Here is a tiny trained network, its code and every weight. The questions are about switching its units off for an input and a class, where a switched-off unit gives its printed mean instead of its output.

import numpy as np


def w(rows, s, z=0):
    codes = np.array(rows[::2]) - 128.0
    scale = np.full(codes.shape[1], s)
    scale[-1] = z or s
    return codes * scale


def norm(h):
    return h / np.sqrt((h * h).mean(-1, keepdims=True) + 1e-5)


def f(y):
    return y / 2 * (1 + np.tanh(0.7978845608 * (y + 0.044715 * y**3)))


def log_softmax(a):
    a = a - a.max(-1, keepdims=True)
    return a - np.log(np.exp(a).sum(-1, keepdims=True))


def net(x, mask):
    res = np.array(x, float).reshape(1, 8) / 4 @ E
    u = 0
    for l in range(4):
        y = f(norm(res) @ A[l][:, :-1].T + A[l][:, -1])
        res = res + np.where(mask[u : u + 8], y, B[l][:, -1]) @ B[l][:, :-1]
        u += 8
    return log_softmax(norm(res)[-1] @ U[:, :-1].T + U[:, -1])


A, B = {}, {}
E = w([
[129,124,128,126,128,127,129,127,127],'x0',
[210,143,99,124,34,231,92,118,111],'x1',
[143,126,148,183,127,119,134,23,117],'x2',
[125,130,128,127,128,129,125,127,128],'x3',
[127,128,127,129,128,128,128,128,127],'x4',
[127,127,127,129,128,128,131,129,129],'x5',
[117,135,125,169,153,145,105,152,2],'x6',
[125,125,127,128,127,129,127,128,128],'x7',
],0.0093)
A[0] = w([
[128,118,129,171,130,116,116,7,116,252],'0.n1',
[125,123,127,137,91,174,118,125,153,52],'0.n2',
[161,126,115,130,63,180,125,122,115,214],'0.n3',
[110,112,120,123,147,95,136,118,158,132],'0.n4',
[160,109,135,113,117,152,112,128,79,76],'0.n5',
[115,131,122,153,138,134,128,142,21,215],'0.n6',
[119,122,131,151,152,112,124,138,88,59],'0.n7',
[136,142,113,107,101,159,114,110,139,45],'0.n8',
],0.02,0.0036)
B[0] = w([
[159,210,229,140,151,158,234,56,144,251],'0.n1',
[121,70,153,151,158,48,165,139,80,161],'0.n2',
[215,138,28,118,28,160,81,47,110,215],'0.n3',
[77,193,137,138,64,183,84,182,123,182],'0.n4',
[49,246,157,62,148,174,71,159,232,166],'0.n5',
[73,111,121,212,222,143,45,122,15,228],'0.n6',
[204,51,118,52,100,29,179,106,145,165],'0.n7',
[139,76,151,154,174,46,152,170,97,159],'0.n8',
],0.012,0.017)
A[1] = w([
[114,82,67,94,49,123,105,201,171,175],'1.n1',
[53,84,89,126,111,135,58,187,125,183],'1.n2',
[142,99,147,199,66,183,161,143,29,15],'1.n3',
[120,64,70,123,92,65,45,165,115,83],'1.n4',
[109,55,157,151,252,87,191,163,112,18],'1.n5',
[118,20,43,124,126,84,62,150,127,92],'1.n6',
[128,115,172,211,122,205,126,125,85,3],'1.n7',
[208,84,94,37,104,63,178,85,189,36],'1.n8',
],0.015,0.0013)
B[1] = w([
[57,129,80,140,121,42,120,53,156,232],'1.n1',
[209,75,138,128,54,117,79,215,106,255],'1.n2',
[115,112,134,160,110,88,80,100,170,211],'1.n3',
[63,157,140,34,164,195,155,156,119,244],'1.n4',
[158,149,197,135,164,65,176,144,90,226],'1.n5',
[80,116,79,17,176,185,119,190,117,233],'1.n6',
[99,94,78,108,146,72,125,86,168,238],'1.n7',
[160,127,107,129,106,111,252,93,85,222],'1.n8',
],0.019,0.008)
A[2] = w([
[120,171,118,126,170,161,80,163,79,93],'2.n1',
[120,81,103,170,239,132,84,113,104,66],'2.n2',
[186,59,107,218,127,141,107,126,143,90],'2.n3',
[129,86,152,161,93,166,52,144,132,82],'2.n4',
[124,128,125,186,132,242,99,172,115,27],'2.n5',
[64,159,182,135,166,238,157,188,225,5],'2.n6',
[171,161,151,123,98,185,186,159,190,78],'2.n7',
[249,46,126,195,87,145,176,143,120,40],'2.n8',
],0.015,0.0018)
B[2] = w([
[190,100,196,149,101,204,173,176,148,236],'2.n1',
[162,161,131,112,37,133,205,137,223,254],'2.n2',
[91,198,114,144,163,125,161,152,133,131],'2.n3',
[73,131,62,39,143,69,171,42,149,199],'2.n4',
[156,144,189,31,92,138,152,2,145,161],'2.n5',
[41,226,180,171,133,156,160,203,219,237],'2.n6',
[77,135,96,93,30,149,121,177,127,227],'2.n7',
[205,118,112,206,66,202,131,240,54,174],'2.n8',
],0.013,0.0055)
A[3] = w([
[148,126,145,178,87,167,153,21,124,114],'3.n1',
[220,109,124,140,82,111,200,144,250,85],'3.n2',
[162,124,66,74,101,180,107,99,108,106],'3.n3',
[166,137,80,221,166,162,32,87,152,4],'3.n4',
[103,118,95,213,135,177,88,94,128,26],'3.n5',
[118,180,74,151,150,208,54,179,135,71],'3.n6',
[98,125,96,131,78,162,47,151,130,63],'3.n7',
[132,190,118,99,106,123,85,66,120,101],'3.n8',
],0.016,0.0032)
B[3] = w([
[138,85,73,142,121,109,68,173,116,255],'3.n1',
[121,112,135,139,96,176,131,176,120,187],'3.n2',
[106,114,181,180,160,134,155,71,172,234],'3.n3',
[116,251,93,120,167,146,114,136,129,152],'3.n4',
[166,168,84,113,140,94,103,116,151,136],'3.n5',
[194,117,176,115,122,158,121,88,129,168],'3.n6',
[150,78,163,178,133,122,102,89,175,195],'3.n7',
[122,132,103,86,156,140,119,209,93,207],'3.n8',
],0.023,0.0093)
U = w([
[80,71,103,120,54,43,52,148,201,185],'0',
[82,107,55,53,132,132,223,52,121,142],'1',
[64,212,201,163,80,163,178,163,197,167],'2',
[216,113,76,187,34,172,173,156,70,198],'3',
[146,77,184,64,175,126,112,245,62,4],'4',
[171,70,189,93,150,216,62,64,179,213],'5',
[145,152,196,194,204,36,172,71,88,44],'6',
[175,211,47,160,169,125,34,101,120,50],'7',
],0.012,0.00034)

Each question gives the input, the list of numbers given to net, and the class t.
The units are the neurons (one row each of A and B). Each row of codes is followed by its name. A weight is (code - 128) times the scale printed after its matrix; where a second scale follows, it is the last column's (A, B and U).
mask holds one flag per neuron, layer by layer. A switched-off neuron (its flag False) gives its mean, the last column of its row in B, instead of its output. The means were averaged over made-up inputs and are rounded, as every weight is.
A unit's drop is (log p(t) with every unit on - log p(t) with that unit switched off) / (log p(t) with every unit on - log p(t) with every unit switched off).
The circuit of an input: a set's keep is (log p(t) with only the set's units on - log p(t) with every unit switched off) / (log p(t) with every unit on - log p(t) with every unit switched off). Starting from the 12 units with the biggest drops (on a tie, the unit counted first), units are removed one at a time, each time the one whose removal leaves the highest keep (on an exact tie, the one counted first), for as long as the keep stays at least 0.8.
units of the circuit, in order: the units of the circuit, biggest drop first
unit that matters most: the unit with the biggest drop
top k neurons: the k neurons with the biggest drops, biggest first
top k neurons in layer l: the k neurons of layer l with the biggest drops, biggest first
drop when u is switched off: that unit's drop, to one decimal
input [4,6,1,5,-4,-3,5,-4], class 7: unit that matters most : 0.n3
input [0,1,-5,1,7,4,-6,-1], class 1: top 2 neurons : (0.n6 0.n1)
input [8,7,1,4,-2,-8,-7,-6], class 3: units of the circuit, in order : (0.n6 1.n8 2.n8)
input [8,-6,-5,8,2,1,-3,-1], class 0: top 2 neurons : (0.n1 0.n6)
input [-5,7,-2,-7,0,4,0,-1], class 1: top 4 neurons in layer 0 : (0.n1 0.n6 0.n3 0.n4)
input [-1,8,-5,7,-4,-5,-1,-6], class 1: top 2 neurons in layer 0 : (0.n1 0.n6)
input [2,8,0,8,-7,4,-2,4], class 1: top 3 neurons : (0.n1 0.n6 0.n8)
input [7,2,0,4,-5,4,2,1], class 5: top 2 neurons : (0.n1 0.n3)
input [-1,-7,0,6,7,1,-6,7], class 0: top 3 neurons : (0.n1 0.n4 1.n4)
input [-6,3,-6,0,1,2,1,-5], class 5: top 2 neurons : (0.n1 0.n7)
input [-4,-7,-1,-6,-6,-2,3,-5], class 4: top 2 neurons in layer 0 : (0.n1 0.n3)
input [1,8,-5,2,-7,1,-2,7], class 1: top 2 neurons : (0.n1 0.n6)
input [-1,-3,-5,6,-6,4,-2,2], class 0: top 3 neurons : (0.n1 1.n1 0.n6)
input [2,8,7,-8,-2,-3,1,2], class 7: unit that matters most : 0.n7
input [3,5,-8,-5,-1,6,1,0], class 5: top 2 neurons in layer 0 : (0.n7 0.n1)
input [-5,-3,-2,-5,-4,-3,-4,0], class 0: top 2 neurons : (0.n1 1.n1)
input [-5,-2,-5,5,3,8,-1,6], class 0: top 2 neurons : (0.n1 1.n1)
input [-5,1,-2,-3,8,-4,-8,-2], class 1: top 3 neurons in layer 0 : (0.n1 0.n6 0.n5)
input [-6,2,5,1,5,3,0,6], class 3: top 3 neurons in layer 0 : (0.n6 0.n1 0.n4)
input [3,1,5,-8,3,1,0,-1], class 3: top 2 neurons : (0.n6 0.n1)
input [-3,1,1,3,-5,-1,5,-6], class 7: top neuron : (0.n6)
input [8,-8,-5,-4,8,8,-1,0], class 0: top 3 neurons : (0.n1 0.n6 0.n4)
input [-8,2,-6,6,-3,-2,0,7], class 1: top 3 neurons : (0.n1 0.n6 0.n4)
input [8,-2,-8,-7,8,-2,-7,-2], class 0: top 2 neurons in layer 0 : (0.n1 0.n6)
input [6,-3,-1,-5,2,-8,0,-7], class 0: top 2 neurons in layer 1 : (1.n1 1.n2)
input [6,-8,-1,2,-4,4,4,6], class 4: drop when 0.n1 is switched off : 4.6
input [0,7,-3,-2,5,-4,-2,5], class 1: drop when 0.n1 is switched off : 2.0
input [-3,2,-6,5,-6,0,-2,-5], class 1: drop when 1.n6 is switched off : 0.0
